Below is a small trained network, with its code and all its weights. Each question gives an input and a target symbol and asks what happens when units are switched off, that is, made to give their printed mean instead of their output.

import numpy as np


def w(rows, s, z=0):
    codes = np.array(rows[::2]) - 128.0
    scale = np.full(codes.shape[1], s)
    scale[-1] = z or s
    return codes * scale


def f(y):
    return np.maximum(y, 0)


def softmax(a):
    e = np.exp(a - a.max(-1, keepdims=True))
    return e / e.sum(-1, keepdims=True)


def log_softmax(a):
    a = a - a.max(-1, keepdims=True)
    return a - np.log(np.exp(a).sum(-1, keepdims=True))


def net(x, mask):
    ids = ['εημτφψ'.index(c) for c in x.split()]
    T = len(ids)
    res = E[ids] + P[:T]
    u = 0
    for l in range(2):
        q, k, v = (res @ M[l].T for M in (Q, K, V))
        z = softmax(np.where(np.tri(T) > 0, q @ k.T / 2**0.5, -1e9)) @ v
        res = res + np.where(mask[u], z, O[l][:, -1]) @ O[l][:, :-1]
        u += 1
        y = f(res @ A[l][:, :-1].T + A[l][:, -1])
        res = res + np.where(mask[u : u + 4], y, B[l][:, -1]) @ B[l][:, :-1]
        u += 4
    return log_softmax(res[-1] @ U[:, :-1].T + U[:, -1])


Q, K, V, O, A, B = {}, {}, {}, {}, {}, {}
E = w([
[121,218,55,189,78,109],'ε',
[209,36,139,145,168,95],'η',
[12,127,218,116,40,123],'μ',
[99,169,86,28,49,136],'τ',
[37,52,104,108,56,120],'φ',
[8,196,168,149,115,152],'ψ',
],0.017)
P = w([
[155,84,173,104,57,133],'0',
[45,155,90,133,178,114],'1',
[254,34,187,143,90,159],'2',
[87,138,100,115,194,144],'3',
[148,128,135,206,52,68],'4',
[134,152,82,146,216,184],'5',
[220,61,166,157,80,123],'6',
[107,159,85,135,188,189],'7',
[105,110,158,162,45,64],'8',
[121,140,96,136,213,173],'9',
[25,115,163,129,23,22],'10',
[90,157,92,122,198,174],'11',
[163,113,149,187,51,86],'12',
],0.0084)
Q[0] = w([
[12,89,17,74,120,156],'L0H1',
[184,254,141,196,125,171],'L0H1',
],0.0095)
K[0] = w([
[6,105,74,106,140,146],'L0H1',
[117,121,171,219,59,146],'L0H1',
],0.011)
V[0] = w([
[175,112,112,151,67,147],'L0H1',
[160,153,254,135,20,96],'L0H1',
],0.0062)
O[0] = w([
[192,82,63,255,79,110,2],'L0H1',
[101,172,158,206,124,117,199],'L0H1',
],0.0041,0.00084)
A[0] = w([
[170,123,142,139,114,81,30],'L0N1',
[139,168,1,102,209,123,92],'L0N2',
[118,150,151,145,82,83,21],'L0N3',
[128,88,82,147,115,141,255],'L0N4',
],0.014,0.00091)
B[0] = w([
[91,191,177,124,183,77,153],'L0N1',
[50,80,161,92,165,255,173],'L0N2',
[238,78,144,121,145,209,254],'L0N3',
[91,123,35,171,121,111,225],'L0N4',
],0.0097,0.0062)
Q[1] = w([
[7,123,202,196,90,95],'L1H1',
[164,130,160,204,101,63],'L1H1',
],0.012)
K[1] = w([
[19,5,178,209,109,76],'L1H1',
[107,133,175,211,168,115],'L1H1',
],0.014)
V[1] = w([
[62,121,135,254,127,162],'L1H1',
[140,183,65,170,128,203],'L1H1',
],0.0091)
O[1] = w([
[187,203,101,254,142,173,254],'L1H1',
[158,158,149,64,143,128,118],'L1H1',
],0.0082,0.005)
A[1] = w([
[244,74,216,180,59,92,86],'L1N1',
[192,124,187,134,51,139,102],'L1N2',
[76,142,137,188,156,124,254],'L1N3',
[89,185,113,140,214,142,40],'L1N4',
],0.011,0.0039)
B[1] = w([
[55,164,149,100,144,90,220],'L1N1',
[160,95,52,71,152,191,199],'L1N2',
[186,97,177,124,53,124,255],'L1N3',
[103,105,125,124,144,7,170],'L1N4',
],0.015,0.0095)
U = w([
[145,188,27,120,160,160,251],'ε',
[92,143,118,112,145,113,181],'η',
[24,150,96,104,154,198,87],'μ',
[214,27,83,73,202,147,149],'τ',
[50,79,4,188,115,188,143],'φ',
[164,109,180,138,142,254,139],'ψ',
],0.0084,0.0031)

Each question gives the input, a string of symbols that net reads in full, and the target symbol t.
The units are the heads (2 rows each of Q, K, V and O) and the neurons (one row each of A and B). Each row of codes is followed by its name. A weight is (code - 128) times the scale printed after its matrix; where a second scale follows, it is the last column's (O, A, B and U).
mask holds one flag per unit, layer by layer, with each layer's heads first. A switched-off unit (its flag False) gives its mean, the last column of its rows in O or B, instead of its output. The means were averaged over made-up inputs and are rounded, as every weight is.
A unit's drop is (log p(t) with every unit on - log p(t) with that unit switched off) / (log p(t) with every unit on - log p(t) with every unit switched off).
The circuit of an input: a set's keep is (log p(t) with only the set's units on - log p(t) with every unit switched off) / (log p(t) with every unit on - log p(t) with every unit switched off). Starting from all 10 units, units are removed one at a time, each time the one whose removal leaves the highest keep (on an exact tie, the one counted first), for as long as the keep stays at least 0.8.
circuit, biggest first: the units of the circuit, biggest drop first
most important unit: the unit with the biggest drop
k most important neurons: the k neurons with the biggest drops, biggest first
k most important neurons of layer l: the k neurons of layer l with the biggest drops, biggest first
drop of u: that unit's drop, to one decimal
input φ ε ψ τ φ μ ε ε ε ε τ, target τ: 2 most important neurons of layer 0 -> (L0N3; L0N4)
input ε ψ μ ψ ε τ η φ μ, target μ: 4 most important neurons -> (L1N1; L0N3; L1N3; L0N4)
input ε φ μ μ η φ η ψ φ μ φ ψ, target η: most important unit -> L1N4
input φ ε η ε ε φ μ ε ε μ ψ ε, target η: 3 most important neurons -> (L1N4; L1N2; L1N3)
input φ φ φ, target φ: circuit, biggest first -> (L0N4; L0N3)
input η η μ, target μ: 2 most important neurons -> (L1N1; L1N3)
input φ φ τ ψ ψ η μ ψ ε ε τ, target τ: 3 most important neurons -> (L0N3; L1N1; L0N4)
input ε φ μ ψ τ φ φ φ τ μ ψ μ, target ψ: 2 most important neurons of layer 0 -> (L0N4; L0N3)
input τ φ φ φ μ φ ψ η ψ φ φ η η, target η: 2 most important neurons -> (L1N1; L0N1)
input φ ψ φ ε η τ τ ε, target μ: 2 most important neurons of layer 0 -> (L0N2; L0N1)
input ε φ ε φ φ φ ψ ε ψ τ, target μ: 2 most important neurons of layer 1 -> (L1N3; L1N2)
input ψ μ ψ ε, target η: drop of L1N4 -> 2.5
input τ ψ φ ψ φ ψ τ ε, target μ: drop of L0H1 -> -0.1
input ε ε φ φ μ φ η φ ψ, target ψ: drop of L1N3 -> 0.1
input τ ψ τ φ μ ψ ψ φ ψ φ ψ μ, target ψ: most important neuron of layer 0 -> (L0N4)
